What can hang from each mark:
nepinop: bezur lumabu rovipur
fuvov: kezazo nepinop pudo rovipur
kezazo: bezur gego lumabu rovipur
pudo: kezazo lumabu rovipur
gego: bezur fuvov kezazo lumabu
vobela: lumabu nepinop rovipur
lumabu: bezur gego nepinop rovipur
bezur: lumabu nepinop
rovipur: kezazo vobela

Each row was made from one small tree. Brackets hold a mark, then the marks that hang from it, in alphabetical order. Every link used is in the known rows. Write each row's tree.
Known rows:
[nepinop [rovipur [vobela lumabu]]]: [  98 -112   14  -32  -17  149   -1  129 -239 -114   -2   46   37  -77
  -43   16  -35  130 -128 -137  235   51  117   81   46  122  -53   30
    0  394  -67    5  -49  111   59  107   22  -62  112   62  -36]
[fuvov [pudo kezazo lumabu]]: [-147 -121  172  124  223  232   16   72  -11 -121 -247  -79   11 -223
   14  -71  -62  147 -239  -54   52  173 -292  210 -168  177   74  170
  -37  191   70  106   33  -19 -152  -44   -6  -90   93  118  189]
[pudo [kezazo [gego fuvov]] lumabu rovipur]: [-242 -168  268   84  598  312 -233   76   41 -112 -393 -114  -36 -127
  -22 -120   80 -101  -67   -5   77  217 -273  493 -222  148    2  317
  -92  178  -68  151  -59   -9 -300 -110  -69   40  345  126   28]
[rovipur [vobela [lumabu gego [nepinop bezur]]]]: [ 244 -171  167  -94   26  110  -58  132 -204  -71  161  121  -60 -130
 -213   89  142  153  114 -333  484 -156  157  261 -116  154  -53  155
 -185  159   43   96   89  322   -5   65   58  115  -24  155  287]
[pudo [kezazo [gego bezur lumabu] rovipur]]: [ -40  -81   83   96  505  582    1  217  -90 -104 -288 -147 -113  164
   22   49  -98  -55 -308  105  340  -40 -196  368  -66 -155  -67  237
   -7  302   93  -31  102  124 -198 -158  -61   93  140  245  -11]
[rovipur [kezazo lumabu] vobela]: [ -52    4    4 -146  266  117   10   21 -318 -209 -144  -67  -97 -309
   90 -260   65  118 -170 -153  157    3  101 -126   -1   99   22   65
   81  101   51    0   77  143   -1   73   39  -33  -17  238  -12]
[rovipur [kezazo [bezur lumabu]]]: [ -31 -195   -8 -169  449  278  -23   -1  -59  -20  -99 -156  -46 -281
   83 -246  102  234  -75 -183   50   12 -100   17  -64  -23   -4   92
   -7  150  -70   63  -67  243   57   44  -34   70  -47  261  -28]
[pudo [kezazo gego [lumabu bezur]] rovipur]: [-259 -136  240   18  530  316 -128   51 -116   15 -124  -26 -186 -198
   85 -181    7   -7 -147  137  201   73 -288  357 -194  -27   52  156
   63  231  130  180  -19  -53 -337  -67  -95  145  -39  296  210]
[kezazo gego [lumabu bezur [nepinop rovipur]]]: [ -61 -244  128    8  266  237  -84  -44 -276   24   17   -6   27 -225
  127   19  -68   31 -159   39  427 -100  -17  147 -130 -110  -51  126
   97  263  122   76   17  -15   74   42 -128   90  -92  175  142]
[pudo kezazo [lumabu [gego fuvov]] [rovipur [vobela nepinop]]]: [-149 -112  453    4  397  203 -274  204  -38 -235 -445 -170 -121 -162
 -122  -53  -54   52   56  -80  297  162  -71  461 -408  257   68  350
 -198   81 -117  203   10  336 -404   30   68  156  381  115  130]
[pudo kezazo [lumabu bezur gego [rovipur [vobela nepinop]]]]: [-145 -205  531 -151  129   25  -44  212  -34  -51 -213 -167 -214 -149
  -70   25  -87  200  -26  -54  359   50   67  485 -484   -9  236  274
 -169   16  -15  344  127  477 -419   -9   89  464  -42  265  378]
[gego [fuvov rovipur] [lumabu nepinop]]: [  -6 -189   39  139  182  292 -127   67 -396 -339 -417 -203   54 -197
   56   50 -114   20 -150  -58  382  -36  -66  208 -166  195   -4  190
 -144  134  -35 -106  208   -9   97  -61  -45  -39  363   87 -101]
[pudo [kezazo [gego [bezur nepinop] [fuvov rovipur]]]]: [-202  -45   95  125  546  547 -191   48   40  -69 -344 -316  -57   30
   46  -81 -119  -93 -131  249  262  -20 -281  181 -112   -2 -224  276
 -121  320 -121   72  113  206 -151  -84  -77  138  209  288  -75]
[vobela [nepinop bezur [lumabu [gego fuvov]]] [rovipur kezazo]]: [  69 -107  221  -54  158  200 -403  235  217 -319   67   10  223  -32
 -188  113   72  230   20 -398  466 -118  193  317 -179  178 -177   26
 -123  211 -166  122  -55  685   51  110  105    7    2  224  111]
[rovipur [kezazo bezur gego lumabu] vobela]: [ -48  -17  -21 -260  566  243   14  -37 -284   31  -79  -32 -178 -194
  108 -207  105   28 -212   -4  231  -75   10  -59  -57 -108 -131  169
  114  135   31  149  -48  232  -24  -32  -24  -35 -199  230   -5]
[gego fuvov [kezazo bezur [rovipur vobela]]]: [  30  -75   92 -141  522  409 -289   78 -189 -131 -339 -219 -151   20
   25  -57 -268  -84   26   66  225 -111   71  -68 -145   76 -143  301
  -64  297   33   59   21   55  -12   91  -71 -132  237  298    6]
[gego [bezur [lumabu nepinop]] [kezazo [rovipur vobela]]]: [  16 -199  229   26  544  413  -24  258 -284 -248 -281 -205 -101 -133
   44 -201 -233    4  -82   49  324 -119   48  -49 -104   85  107  190
 -127  279  108 -165  168  193  -19  181  -97  109  292  313  123]
[bezur [nepinop [rovipur [kezazo [gego fuvov] lumabu] vobela]]]: [ -69  -18    9  -74  540  300 -104   25 -271 -117 -109 -214  -19 -225
   81 -199   54  -38 -129  -23  324   10  172 -110  -39   10 -296  194
   18  354 -104   44 -102  337   92   52  -79  -34  127  201 -200]
[pudo [rovipur [kezazo [lumabu bezur [gego fuvov]]]]]: [-248  -93  252 -119  398  245 -306  125 -255 -243 -200 -249 -178 -352
   98 -128   99   99   78 -167  375   -3  -59  281 -277  114   -5  257
  -45   59  102  351  -30  227 -173   -5  -58  133  213  418  204]
[fuvov kezazo nepinop pudo rovipur]: [ -36  -70   15  -49  178  323  119 -113 -329 -177  -30  -81  -30 -306
  250 -255 -263  169 -310  268  265  119 -332    6  -54  115 -131  -59
  -44  318   -5   46  321  -29   65   23  -58 -469 -108  207  255]
[fuvov kezazo [nepinop bezur [lumabu gego]] rovipur]: [  46 -193  177 -257  134  308   73 -127 -192 -199  284  160  -45 -194
  113  -90  -54  199 -217 -152  539 -117 -163  242 -189   81 -264  -46
  -46  488 -175  104  303  251  111  104    1 -194 -325  364  465]
[vobela [nepinop bezur lumabu rovipur]]: [ 135 -172   76   35   56  209 -209   19  136 -189  104  142  224  -20
  -75  152 -182  207 -174 -337  372  -93  111  180  -76   61 -180  -82
   53  463 -279  -88  -86  136  212  210   66  -31 -108   48   10]
[rovipur [kezazo [bezur nepinop]] vobela]: [  52    7  -12 -176  412  186   26  -93  -26  -11 -126 -270  -48 -212
    8 -208    0  149   31 -156  138  -78   14 -116  -79   16 -126  129
   46  160  -97   74 -152  279   32  108    6   37    0  187 -115]
[gego bezur [kezazo lumabu]]: [-121  -44   32   86  414  390 -127   85 -229 -226 -347 -179  -21  -94
  137 -120 -232  108  -91   50  156 -164 -124   10  -28  144   19  154
    5  193  106    4   82   -5   -4  -10  -11   72  238  252   70]
[gego bezur [kezazo [lumabu nepinop] rovipur]]: [ -74 -118  143  116  544  501 -225  101 -379 -266 -368 -115   -5 -108
  103 -133 -319  -24 -157   88  414 -160 -116   25  -98  153   15  205
  -32  200  228 -120  141  -72    4   81  -86   11  236  288   68]
[pudo [kezazo bezur gego] [lumabu [rovipur vobela]]]: [ -97 -189  288 -221  469  194   98   -5  -98  115 -222  -60 -218  -75
  -11  -45  -12  -45 -199   16  154  100  -88  331 -324 -108  -16  344
  -35  181  -80  222  -66  190 -297 -203  -28  203 -133  185  123]
[nepinop [lumabu [gego bezur]]]: [  -4 -104  152  -34  112  363  -81   51  -52 -198  -13  -91  -32  -16
   21  121   -1  127 -113 -331  345 -140  -79  175 -154  -72  -92  219
   28  280  -57   78   44  295   35   13  -15  181   97  241  307]
[gego [fuvov rovipur] [kezazo [lumabu bezur]]]: [-301 -136  129   19  376  300 -282  117 -346 -254 -347 -196  -92 -215
  203 -127 -236   67 -104  202  272 -120  -99   67 -166  224   52  126
  -85  232   92  164  224  -27  -21   70  -65   24  177  402  156]
[rovipur kezazo [vobela [lumabu bezur [gego fuvov] nepinop]]]: [ -32 -208  250 -152  120   68 -192  401 -202 -169 -107 -206 -119 -206
 -139  -68  271  146  126 -225  505 -170  200  205 -280  106   93  312
 -178   32  167  433  131  555  -77  181   62  194  259  304  286]
[lumabu gego nepinop [rovipur kezazo]]: [   8 -209  218 -110  103   58  -99   50 -173 -177  -96 -223  -62 -393
   16  -38  242   81    4 -294  349 -123  108  227 -241    4   49  216
 -112  -26  106  136  113  312   49 -140  -38  218   73  263   93]
[fuvov [nepinop [bezur [lumabu gego]]] pudo [rovipur kezazo]]: [ -59  -95   91 -184  395  286  170  109 -208 -222  157  -18 -116 -475
  187 -138   46  359 -199  -55  471  -42 -166  148 -141  120 -169 -108
 -163  253   39  109  216  374  112  -26  -57 -123 -256  399  295]
[gego bezur fuvov lumabu]: [  41  -62  -32  108  225  436 -112  149 -168 -283 -454 -349    8   82
   17  117 -200   90  -15 -140  226  -38  -37  207  -92   18  -70  308
  -81  124  -75    5   44  113   -7 -107   22   86  479  121  -53]
[bezur [lumabu [gego fuvov] nepinop [rovipur kezazo vobela]]]: [  16 -286  313 -209  273  131  -81  227 -351 -239 -147 -312 -216 -422
  -23 -174  237   44   56 -289  368    8  293   84 -341    7   30  371
 -269   41  -14  128  149  590  -21  -52  -57  284  217  343  147]
[fuvov [kezazo rovipur] [pudo lumabu]]: [ -23 -139  175   26  259  360  -41  -66 -281 -146  -55  -50   10 -183
   92 -190 -212   48 -294   12  195  297 -242  162  -30  126   -6  123
  -80  274  -24   51  124  -19  -67   69  -94 -393   -9  210  282]
[lumabu bezur [gego kezazo] nepinop]: [ -53 -251  262   17  164  113 -152  141  -37 -101 -109 -249  -47 -257
   35   31   53  149  166  -66  320 -360    2  209 -258   69  162  194
  -85  102  261  234  184  193   30   67  -63  237  195  300  367]

Which tree is each row?
[  45 -196   38 -139  678  541 -116 -113 -189  166   57   19 -133  -52
   97 -139  -57   10 -163   46  197  131 -162  145   -8 -230 -126  154
  -53  268  -36  -90  -25  138  -28  -31 -196   29 -191  255   80]  [kezazo [bezur lumabu] gego rovipur]
[  54 -127   23   56   92  344 -197   -7 -170 -155 -102 -264  -22 -158
   48 -156 -121   27  -79   18   82  145 -114  -35  -45   73 -142  245
 -117  263  -66  151  154   73   40    4  -46 -380  185  185  215]  [gego [fuvov kezazo pudo]]
[  -8  -83  -47 -109  526  405 -120 -215 -273  142  -45   42  -97  -90
  119  -81  -58   32 -157   37  187    6 -179   87  -42 -138 -167  193
   64  152   14   38  -55    9  -18 -125  -94    1 -195  145   69]  [kezazo bezur gego lumabu]
[  35 -257   85  138  359  424  123  177 -164    2 -184 -135   -4 -138
   17  189  -69   12 -364   96  441 -147 -225  230 -287  -84 -211  279
   39  459  120  136 -130   72   47 -201 -112 -155   51   20  -28]  [fuvov [pudo [kezazo bezur [gego [lumabu [nepinop rovipur]]]]]]
[ -25 -211  243  102  163  121   -2   -6 -298 -183 -225 -122   50 -350
   29   -6 -139   87 -175 -162  239  190 -104  245 -260  137  115  221
 -148   15   49   26   16  -22  -18 -127  -79   -1  133   30  195]  [fuvov [pudo [lumabu nepinop rovipur]]]
[  17 -284  182   20  445  363   -7   72 -217  -27 -123 -187  -83 -153
   56  -99  -24   -3 -104  -25  264   43  -33  235 -148 -199   35  263
 -170   94  -39  -61   85  259  -42 -163 -134  341   92  188  126]  [kezazo [gego [bezur [lumabu nepinop rovipur]]]]
[ 181 -206   39  -62  305  255  170   38 -307  -14 -134 -102  -20  -86
   25  186  -70  -12 -188  -46  452 -190   85  144 -179 -130 -172  227
   78  349  -34    0 -117  133  129  -86  -86  -28   73  -17 -110]  [kezazo bezur [gego [lumabu [nepinop [rovipur vobela]]]]]
[-158 -101  198   93  442  405    7  312 -150 -272 -415 -306 -132 -186
   67  -55 -268  188  -87  124  344  101 -324  384 -430  111  -26  232
  -75  243  170  240   11    2 -260  -72  -28 -104  392  175  230]  [gego [fuvov nepinop [pudo kezazo rovipur]] [lumabu bezur]]
[-180 -157  254   32  179  339 -226   74 -544 -211 -134 -162 -157 -380
  148   59 -168   69 -148   88  622  -39 -157  110 -340  119  -65  285
 -158  127  196  249  235  135  -25  -30 -133  -32   34  345  417]  [kezazo [lumabu bezur [gego [fuvov pudo rovipur]] nepinop]]
[  17  -60  149  -78  231  299  -73   39  -94  -99 -148  -38 -162  -63
  -23 -117 -101  -42 -171   -5  173   73  -13   31  -62   15  -14  140
   31  299   76  -99  143    8 -177   76  -20  -34  -14  292   51]  [pudo [kezazo [rovipur vobela]]]
[ 181 -256  120    4   71  137 -154   76 -187  -83   33   98   53 -126
 -174   23    0  125   16 -298  353    5   76  364 -112  141   -3  108
 -216  120  -25   12   16   76   14  -50   31  146  -16  116  109]  [vobela [lumabu [nepinop bezur] rovipur]]
[ -11 -127  -46 -153  206  205  -61  -54   19  -72 -132 -162   73 -208
   99   13   -4  145 -116 -171  184 -128  -26   19  -51   -1 -174   63
  158  308  -74  135 -181   55  186   22  -19  -97  -17  195 -204]  [nepinop [rovipur [kezazo bezur]]]
[-168   17   26 -147  263  127   39    8 -449 -292 -185  -28 -119 -379
  184 -254    3   81 -326   -4  267    5   12 -106    2  185   14  -35
   58  169   -1  -22  183   94   11   61    8  -94  -98  309  -64]  [fuvov [rovipur [kezazo lumabu] vobela]]
[ 154 -118   57 -191  153  319 -144  -89  -23 -129   38  -61   27 -107
   40  208 -134  188  157 -214  464 -131   80  229 -181   28 -400  143
  -61  330  -75   96   39  142  166  -29  -12  -40   40  233  139]  [lumabu [gego [fuvov [nepinop bezur rovipur]]]]
[ 223    3   88  -79  239  234 -230  -12  -20 -111  -10   71  -22   28
  -97    7 -283   96  -25 -102  342   17  183  112   18   35  -80  -22
  -71  167 -115 -173   99  116  -42  185   58  -46 -144  162   29]  [kezazo [rovipur [vobela [nepinop bezur]]]]
